Below is a small trained network, with its code and all its weights. Each question gives an input and a class and asks what happens when units are switched off, that is, made to give their printed mean instead of their output.

import numpy as np


def w(rows, s, z=0):
    codes = np.array(rows[::2]) - 128.0
    scale = np.full(codes.shape[1], s)
    scale[-1] = z or s
    return codes * scale


def norm(h):
    return h / np.sqrt((h * h).mean(-1, keepdims=True) + 1e-5)


def f(y):
    return np.maximum(y, 0)


def log_softmax(a):
    a = a - a.max(-1, keepdims=True)
    return a - np.log(np.exp(a).sum(-1, keepdims=True))


def net(x, mask):
    res = np.array(x, float).reshape(1, 7) / 4 @ E
    u = 0
    for l in range(3):
        y = f(norm(res) @ A[l][:, :-1].T + A[l][:, -1])
        res = res + np.where(mask[u : u + 6], y, B[l][:, -1]) @ B[l][:, :-1]
        u += 6
    return log_softmax(norm(res)[-1] @ U[:, :-1].T + U[:, -1])


A, B = {}, {}
E = w([
[135,23,158,135,206,124,197,61,92,65,165,148],'x0',
[64,182,93,62,147,254,154,94,115,96,165,154],'x1',
[76,100,93,199,116,167,155,165,202,143,79,161],'x2',
[30,92,145,121,115,68,51,214,115,110,210,85],'x3',
[131,67,29,175,104,150,142,131,76,237,206,210],'x4',
[95,221,116,165,90,146,133,79,206,154,110,47],'x5',
[182,85,197,172,186,142,19,161,108,35,179,60],'x6',
],0.0099)
A[0] = w([
[222,147,168,152,141,132,85,104,143,89,97,80,2],'0.n0',
[119,193,104,111,140,226,162,89,141,113,125,155,77],'0.n1',
[97,189,176,105,159,153,92,116,158,22,141,31,148],'0.n2',
[170,4,120,170,171,165,118,126,65,97,214,174,132],'0.n3',
[122,92,168,100,165,132,52,168,107,36,151,106,97],'0.n4',
[196,123,159,11,158,102,158,97,44,96,157,144,81],'0.n5',
],0.023,0.0037)
B[0] = w([
[132,204,109,202,137,141,202,183,87,173,71,119,201],'0.n0',
[138,131,96,104,131,184,214,172,107,181,112,57,210],'0.n1',
[69,53,140,152,33,133,28,53,162,81,159,184,254],'0.n2',
[68,48,138,166,81,115,82,115,158,61,198,228,254],'0.n3',
[86,102,158,112,130,126,110,204,129,75,187,165,237],'0.n4',
[126,73,99,4,110,97,136,62,92,129,89,60,216],'0.n5',
],0.016,0.023)
A[1] = w([
[120,247,101,105,160,253,128,92,154,124,121,203,53],'1.n0',
[166,124,78,57,140,115,37,156,139,197,174,43,100],'1.n1',
[152,181,144,137,226,171,87,76,155,114,124,125,3],'1.n2',
[194,50,153,42,205,186,119,74,131,96,124,101,103],'1.n3',
[171,149,115,172,103,77,4,172,47,206,225,45,13],'1.n4',
[212,192,206,246,185,87,108,85,100,85,111,107,85],'1.n5',
],0.019,0.0033)
B[1] = w([
[98,166,153,165,127,228,138,123,126,151,184,89,219],'1.n0',
[86,91,107,113,132,163,168,115,133,98,91,236,240],'1.n1',
[129,128,106,142,107,121,86,181,115,93,100,79,128],'1.n2',
[192,204,138,139,223,58,178,46,113,84,97,195,255],'1.n3',
[130,183,112,151,126,229,190,93,108,146,243,42,239],'1.n4',
[128,140,67,177,170,4,132,167,144,142,85,165,167],'1.n5',
],0.014,0.0053)
A[2] = w([
[148,139,164,159,194,109,113,235,169,118,137,157,6],'2.n0',
[115,183,158,72,121,130,21,107,193,142,185,81,63],'2.n1',
[166,62,123,162,182,150,57,133,91,142,202,206,31],'2.n2',
[147,130,134,86,125,128,73,157,173,216,160,177,94],'2.n3',
[128,122,177,68,119,146,67,170,62,57,131,133,96],'2.n4',
[197,4,180,236,182,142,159,107,156,107,107,57,107],'2.n5',
],0.024,0.0021)
B[2] = w([
[149,165,133,33,174,82,112,148,129,152,165,70,151],'2.n0',
[193,15,158,207,138,154,162,134,46,37,161,192,171],'2.n1',
[186,111,153,250,98,194,78,61,100,98,194,94,249],'2.n2',
[36,175,171,124,111,109,126,117,134,66,23,146,144],'2.n3',
[121,152,182,146,239,184,121,224,181,138,196,137,229],'2.n4',
[154,52,117,51,215,52,220,2,47,79,188,226,141],'2.n5',
],0.012,0.02)
U = w([
[88,154,133,174,98,57,109,162,162,150,26,181,95],'0',
[149,87,101,6,179,126,200,47,79,121,99,147,122],'1',
[105,201,90,143,86,234,183,141,131,221,104,91,163],'2',
[180,118,121,79,61,116,38,73,127,154,82,76,45],'3',
[138,148,176,109,179,113,73,232,143,121,141,108,79],'4',
[223,126,146,105,185,130,21,110,182,179,78,98,1],'5',
[231,191,95,214,205,43,129,190,154,212,106,123,86],'6',
[83,28,158,158,82,154,66,97,115,60,197,194,185],'7',
],0.013,0.0067)

Each question gives the input, the list of numbers given to net, and the class t.
The units are the neurons (one row each of A and B). Each row of codes is followed by its name. A weight is (code - 128) times the scale printed after its matrix; where a second scale follows, it is the last column's (A, B and U).
mask holds one flag per neuron, layer by layer. A switched-off neuron (its flag False) gives its mean, the last column of its row in B, instead of its output. The means were averaged over made-up inputs and are rounded, as every weight is.
A unit's drop is (log p(t) with every unit on - log p(t) with that unit switched off) / (log p(t) with every unit on - log p(t) with every unit switched off).
The circuit of an input: a set's keep is (log p(t) with only the set's units on - log p(t) with every unit switched off) / (log p(t) with every unit on - log p(t) with every unit switched off). Starting from the 12 units with the biggest drops (on a tie, the unit counted first), units are removed one at a time, each time the one whose removal leaves the highest keep (on an exact tie, the one counted first), for as long as the keep stays at least 0.8.
units of the circuit, in order: the units of the circuit, biggest drop first
unit that matters most: the unit with the biggest drop
k most important neurons: the k neurons with the biggest drops, biggest first
k most important neurons of layer l: the k neurons of layer l with the biggest drops, biggest first
drop when u is switched off: that unit's drop, to one decimal
input [-6,-6,5,-3,2,-3,-5], class 0: 2 most important neurons : 0.n3, 0.n2
input [7,-1,-5,0,-4,5,-4], class 1: units of the circuit, in order : 0.n5, 0.n3
input [-4,-4,2,6,8,6,-8], class 2: units of the circuit, in order : 0.n2, 0.n3
input [-8,-6,-4,2,8,0,-2], class 2: most important neuron of layer 0 : 0.n3
input [2,-7,-2,-8,6,-3,-8], class 1: 2 most important neurons : 0.n2, 0.n4
input [7,2,5,-5,1,6,2], class 1: 2 most important neurons : 2.n5, 0.n1
input [-5,-2,-2,-4,7,-5,-7], class 2: 4 most important neurons : 0.n3, 0.n2, 0.n5, 0.n4
input [5,2,-2,3,-8,-3,-8], class 1: 2 most important neurons : 0.n5, 0.n3
input [-7,-3,0,4,-1,-1,-7], class 2: 4 most important neurons of layer 0 : 0.n2, 0.n3, 0.n5, 0.n4
input [-6,-2,-6,-5,3,2,5], class 6: 2 most important neurons of layer 0 : 0.n0, 0.n1
input [-4,-6,5,-5,5,4,-3], class 2: 3 most important neurons : 0.n3, 0.n2, 0.n4
input [-4,-6,5,-8,5,7,0], class 2: 2 most important neurons of layer 0 : 0.n3, 0.n2
input [-6,-7,7,-6,-4,5,4], class 6: drop when 0.n0 is switched off : 0.1
input [-8,-6,6,-4,4,5,7], class 6: unit that matters most : 1.n5
input [-6,2,-4,3,6,-3,-5], class 2: drop when 0.n2 is switched off : 0.8
input [-1,-8,-7,1,1,-3,-8], class 1: drop when 0.n3 is switched off : 0.0
input [-4,-8,4,-3,-8,5,-2], class 0: drop when 0.n2 is switched off : 0.1
